Here is a tiny trained network, its code and every weight. The questions are about switching its units off for an input and a class, where a switched-off unit gives its printed mean instead of its output.

import numpy as np


def w(rows, s, z=0):
    codes = np.array(rows[::2]) - 128.0
    scale = np.full(codes.shape[1], s)
    scale[-1] = z or s
    return codes * scale


def f(y):
    return y / 2 * (1 + np.tanh(0.7978845608 * (y + 0.044715 * y**3)))


def log_softmax(a):
    a = a - a.max(-1, keepdims=True)
    return a - np.log(np.exp(a).sum(-1, keepdims=True))


def net(x, mask):
    res = np.array(x, float).reshape(1, 5) / 4 @ E
    y = f(res @ A[0][:, :-1].T + A[0][:, -1])
    res = res + np.where(mask, y, B[0][:, -1]) @ B[0][:, :-1]
    return log_softmax(res[-1] @ U[:, :-1].T + U[:, -1])


A, B = {}, {}
E = w([
[180,90,152,67,227,50,143,119,80,100,93,161],'x0',
[103,164,174,128,131,131,115,120,145,143,134,139],'x1',
[146,125,123,96,28,107,35,124,12,194,175,186],'x2',
[154,110,147,149,90,97,107,124,169,76,99,160],'x3',
[67,161,53,103,112,54,132,59,134,74,141,115],'x4',
],0.011)
A[0] = w([
[128,124,148,130,137,138,128,115,130,146,113,131,79],'neuron 1',
[155,111,150,94,249,82,147,130,141,96,119,151,151],'neuron 2',
[56,152,72,117,150,85,153,55,170,81,119,93,55],'neuron 3',
[102,131,112,115,135,127,114,106,155,119,124,146,136],'neuron 4',
[169,114,165,136,148,175,139,168,147,125,124,114,77],'neuron 5',
[93,138,94,178,91,211,143,144,203,119,133,87,92],'neuron 6',
[117,121,120,151,203,143,167,130,209,90,110,78,2],'neuron 7',
[174,94,169,154,171,213,140,163,157,137,109,132,92],'neuron 8',
[118,129,130,140,167,148,156,132,174,109,127,121,41],'neuron 9',
[100,134,99,135,83,154,132,132,149,122,131,116,124],'neuron 10',
],0.016,0.002)
B[0] = w([
[121,116,95,128,106,135,143,121,149,124,132,113,136],'neuron 1',
[145,120,180,152,165,150,142,34,147,127,87,64,245],'neuron 2',
[112,150,90,147,134,53,132,251,177,118,171,116,222],'neuron 3',
[130,136,103,113,138,158,161,159,109,172,164,88,145],'neuron 4',
[101,138,85,154,111,103,115,183,163,108,163,97,195],'neuron 5',
[161,115,185,134,177,122,137,30,124,127,89,63,229],'neuron 6',
[134,120,136,89,63,199,104,117,56,146,134,202,250],'neuron 7',
[98,168,82,119,142,47,155,218,161,114,166,130,231],'neuron 8',
[126,98,100,133,91,132,76,105,91,153,119,194,190],'neuron 9',
[139,106,149,112,182,155,154,99,127,116,91,144,167],'neuron 10',
],0.013,0.019)
U = w([
[155,107,232,179,222,133,205,22,140,107,58,27,254],'0',
[65,172,100,168,145,62,180,255,172,99,186,110,69],'1',
[118,96,145,97,54,196,62,104,29,149,128,236,60],'2',
],0.0077,0.002)

Each question gives the input, the list of numbers given to net, and the class t.
The units are the neurons (one row each of A and B). Each row of codes is followed by its name. A weight is (code - 128) times the scale printed after its matrix; where a second scale follows, it is the last column's (A, B and U).
mask holds one flag per neuron, in row order. A switched-off neuron (its flag False) gives its mean, the last column of its row in B, instead of its output. The means were averaged over made-up inputs and are rounded, as every weight is.
A unit's drop is (log p(t) with every unit on - log p(t) with that unit switched off) / (log p(t) with every unit on - log p(t) with every unit switched off).
The circuit of an input: a set's keep is (log p(t) with only the set's units on - log p(t) with every unit switched off) / (log p(t) with every unit on - log p(t) with every unit switched off). Starting from all 10 units, units are removed one at a time, each time the one whose removal leaves the highest keep (on an exact tie, the one counted first), for as long as the keep stays at least 0.8.
circuit, biggest first: the units of the circuit, biggest drop first
k most important neurons: the k neurons with the biggest drops, biggest first
drop when u is switched off: that unit's drop, to one decimal
input [5,-8,-6,8,4], class 2: circuit, biggest first => [neuron 7]
input [0,-3,-8,0,-6], class 2: 3 most important neurons => [neuron 7; neuron 9; neuron 3]
input [6,3,-7,3,4], class 2: 3 most important neurons => [neuron 7; neuron 9; neuron 6]
input [4,-8,4,-2,-4], class 0: 2 most important neurons => [neuron 7; neuron 3]
input [2,-8,3,-6,2], class 2: 4 most important neurons => [neuron 3; neuron 2; neuron 8; neuron 6]
input [-3,7,-2,-7,-6], class 1: 2 most important neurons => [neuron 8; neuron 2]
input [-6,6,3,-1,5], class 0: 2 most important neurons => [neuron 8; neuron 6]
input [-3,-8,-5,-5,-5], class 1: 3 most important neurons => [neuron 8; neuron 5; neuron 2]
input [3,2,-5,1,-2], class 2: 2 most important neurons => [neuron 7; neuron 6]
input [-3,-4,1,7,-3], class 0: 4 most important neurons => [neuron 3; neuron 7; neuron 6; neuron 8]
input [-7,2,-8,-6,4], class 2: 3 most important neurons => [neuron 7; neuron 9; neuron 2]
input [-5,-8,-6,1,-6], class 1: 2 most important neurons => [neuron 8; neuron 5]
input [4,7,-1,-1,-6], class 1: 3 most important neurons => [neuron 8; neuron 6; neuron 5]
input [-7,-7,-2,-2,-6], class 0: circuit, biggest first => [neuron 6]
input [4,-8,-6,-3,-5], class 2: 4 most important neurons => [neuron 7; neuron 3; neuron 9; neuron 6]
input [1,3,6,4,7], class 1: drop when neuron 7 is switched off => 2.1
input [7,2,7,-5,5], class 0: drop when neuron 7 is switched off => 2.4
input [-2,2,-5,-8,0], class 2: drop when neuron 7 is switched off => 1.0
